Below are the code and all the weights of a small trained network. Each question names an input and a class and asks about switching units off, where a switched-off unit gives its printed mean instead of its output.

import numpy as np


def w(rows, s, z=0):
    codes = np.array(rows[::2]) - 128.0
    scale = np.full(codes.shape[1], s)
    scale[-1] = z or s
    return codes * scale


def norm(h):
    return h / np.sqrt((h * h).mean(-1, keepdims=True) + 1e-5)


def f(y):
    return np.maximum(y, 0)


def log_softmax(a):
    a = a - a.max(-1, keepdims=True)
    return a - np.log(np.exp(a).sum(-1, keepdims=True))


def net(x, mask):
    res = np.array(x, float).reshape(1, 5) / 4 @ E
    u = 0
    for l in range(4):
        y = f(norm(res) @ A[l][:, :-1].T + A[l][:, -1])
        res = res + np.where(mask[u : u + 3], y, B[l][:, -1]) @ B[l][:, :-1]
        u += 3
    return log_softmax(norm(res)[-1] @ U[:, :-1].T + U[:, -1])


A, B = {}, {}
E = w([
[214,97,185,95,69,156,67,156,52,120],'x0',
[171,132,149,119,141,88,138,165,151,202],'x1',
[90,127,83,106,105,81,146,134,52,129],'x2',
[89,101,159,61,155,79,59,134,144,120],'x3',
[93,240,244,118,130,136,196,179,107,110],'x4',
],0.011)
A[0] = w([
[107,134,89,116,99,55,160,120,38,147,84],'L0N0',
[161,180,74,196,72,162,155,139,106,155,1],'L0N1',
[160,78,153,139,127,104,151,212,110,254,42],'L0N2',
],0.0098,0.0062)
B[0] = w([
[199,140,226,167,170,140,107,28,202,140,253],'L0N0',
[96,57,167,252,216,131,94,246,64,176,195],'L0N1',
[64,235,46,115,140,155,88,121,121,166,234],'L0N2',
],0.011,0.0045)
A[1] = w([
[44,79,159,169,103,224,104,53,39,21,31],'L1N0',
[248,126,154,62,39,172,83,174,2,144,33],'L1N1',
[77,114,156,44,140,74,74,122,120,108,3],'L1N2',
],0.0086,0.0053)
B[1] = w([
[138,217,109,114,125,89,94,149,115,233,218],'L1N0',
[33,90,131,136,121,111,195,104,212,145,254],'L1N1',
[133,120,139,247,163,131,109,174,73,125,172],'L1N2',
],0.014,0.006)
A[2] = w([
[173,218,164,117,118,157,53,83,170,175,119],'L2N0',
[193,193,200,157,94,68,168,249,55,34,1],'L2N1',
[76,99,190,40,252,39,2,189,124,68,31],'L2N2',
],0.0059,0.0041)
B[2] = w([
[161,226,124,139,154,184,48,80,178,127,252],'L2N0',
[254,40,23,34,28,194,111,97,96,69,159],'L2N1',
[149,85,170,210,111,186,174,214,40,208,208],'L2N2',
],0.0085,0.0045)
A[3] = w([
[93,247,249,47,123,141,222,171,89,69,112],'L3N0',
[16,178,81,141,186,106,220,137,173,202,139],'L3N1',
[81,125,254,181,142,175,143,38,127,212,255],'L3N2',
],0.0074,0.0024)
B[3] = w([
[139,4,44,138,145,112,86,37,94,230,184],'L3N0',
[108,133,172,39,65,108,118,161,90,96,227],'L3N1',
[139,153,133,167,133,139,125,142,171,13,247],'L3N2',
],0.013)
U = w([
[30,90,150,112,91,97,168,130,165,73,229],'0',
[181,38,80,129,136,155,93,43,94,185,105],'1',
[117,111,176,230,177,163,133,224,53,131,197],'2',
[97,248,137,116,126,119,67,141,124,213,18],'3',
[220,134,206,143,161,161,117,41,173,57,179],'4',
[207,133,137,102,140,156,99,143,84,27,2],'5',
],0.013,0.0035)

Each question gives the input, the list of numbers given to net, and the class t.
The units are the neurons (one row each of A and B). Each row of codes is followed by its name. A weight is (code - 128) times the scale printed after its matrix; where a second scale follows, it is the last column's (A, B and U).
mask holds one flag per neuron, layer by layer. A switched-off neuron (its flag False) gives its mean, the last column of its row in B, instead of its output. The means were averaged over made-up inputs and are rounded, as every weight is.
A unit's drop is (log p(t) with every unit on - log p(t) with that unit switched off) / (log p(t) with every unit on - log p(t) with every unit switched off).
The circuit of an input: a set's keep is (log p(t) with only the set's units on - log p(t) with every unit switched off) / (log p(t) with every unit on - log p(t) with every unit switched off). Starting from all 12 units, units are removed one at a time, each time the one whose removal leaves the highest keep (on an exact tie, the one counted first), for as long as the keep stays at least 0.8.
units of the circuit, in order: the units of the circuit, biggest drop first
unit that matters most: the unit with the biggest drop
top k neurons: the k neurons with the biggest drops, biggest first
k most important neurons of layer l: the k neurons of layer l with the biggest drops, biggest first
input [-6,-8,8,5,-7], class 3: units of the circuit, in order	(L1N0, L3N0, L3N2)
input [2,-8,-1,7,-5], class 3: top 4 neurons	(L1N0, L3N0, L3N2, L0N1)
input [-5,-8,-6,-4,7], class 3: units of the circuit, in order	(L1N0, L0N0)
input [2,-8,3,3,-3], class 3: units of the circuit, in order	(L1N0)
input [-3,-1,-3,8,-6], class 2: units of the circuit, in order	(L2N2, L3N0, L1N1)
input [-7,-3,-3,8,-5], class 2: top 3 neurons	(L1N1, L2N2, L1N2)
input [-4,-4,1,-6,-4], class 2: top 4 neurons	(L0N1, L1N1, L3N0, L0N2)
input [1,-5,-7,-8,8], class 1: top 2 neurons	(L3N0, L0N0)
input [-7,-8,8,7,8], class 1: top 3 neurons	(L3N0, L1N1, L0N2)
input [-7,3,-2,-5,6], class 0: units of the circuit, in order	(L3N1, L1N0)
input [-5,-1,6,-4,3], class 4: top 2 neurons	(L0N0, L1N1)
input [7,-3,-7,2,-6], class 0: top 4 neurons	(L1N1, L0N0, L3N0, L2N0)
input [6,-7,4,4,0], class 3: top 3 neurons	(L1N0, L0N0, L2N0)
input [-7,-4,0,8,2], class 2: unit that matters most	L1N2
input [-1,8,-8,-8,0], class 2: 2 most important neurons of layer 0	(L0N1, L0N0)
input [-6,6,8,3,2], class 4: top 4 neurons	(L0N0, L1N1, L1N0, L3N2)
input [0,-3,6,-2,5], class 4: top 2 neurons	(L0N0, L2N0)
input [-1,-8,-3,-6,5], class 3: top 2 neurons	(L1N0, L0N0)
input [-6,-3,-2,7,8], class 1: units of the circuit, in order	(L3N0, L1N1)
input [-6,-2,0,-1,7], class 1: top 2 neurons	(L3N0, L1N1)
input [0,8,-6,-4,0], class 3: unit that matters most	L0N2
input [-6,1,-6,-7,-4], class 2: 2 most important neurons of layer 3	(L3N0, L3N2)
input [7,2,-5,4,-4], class 0: units of the circuit, in order	(L1N1, L0N0)
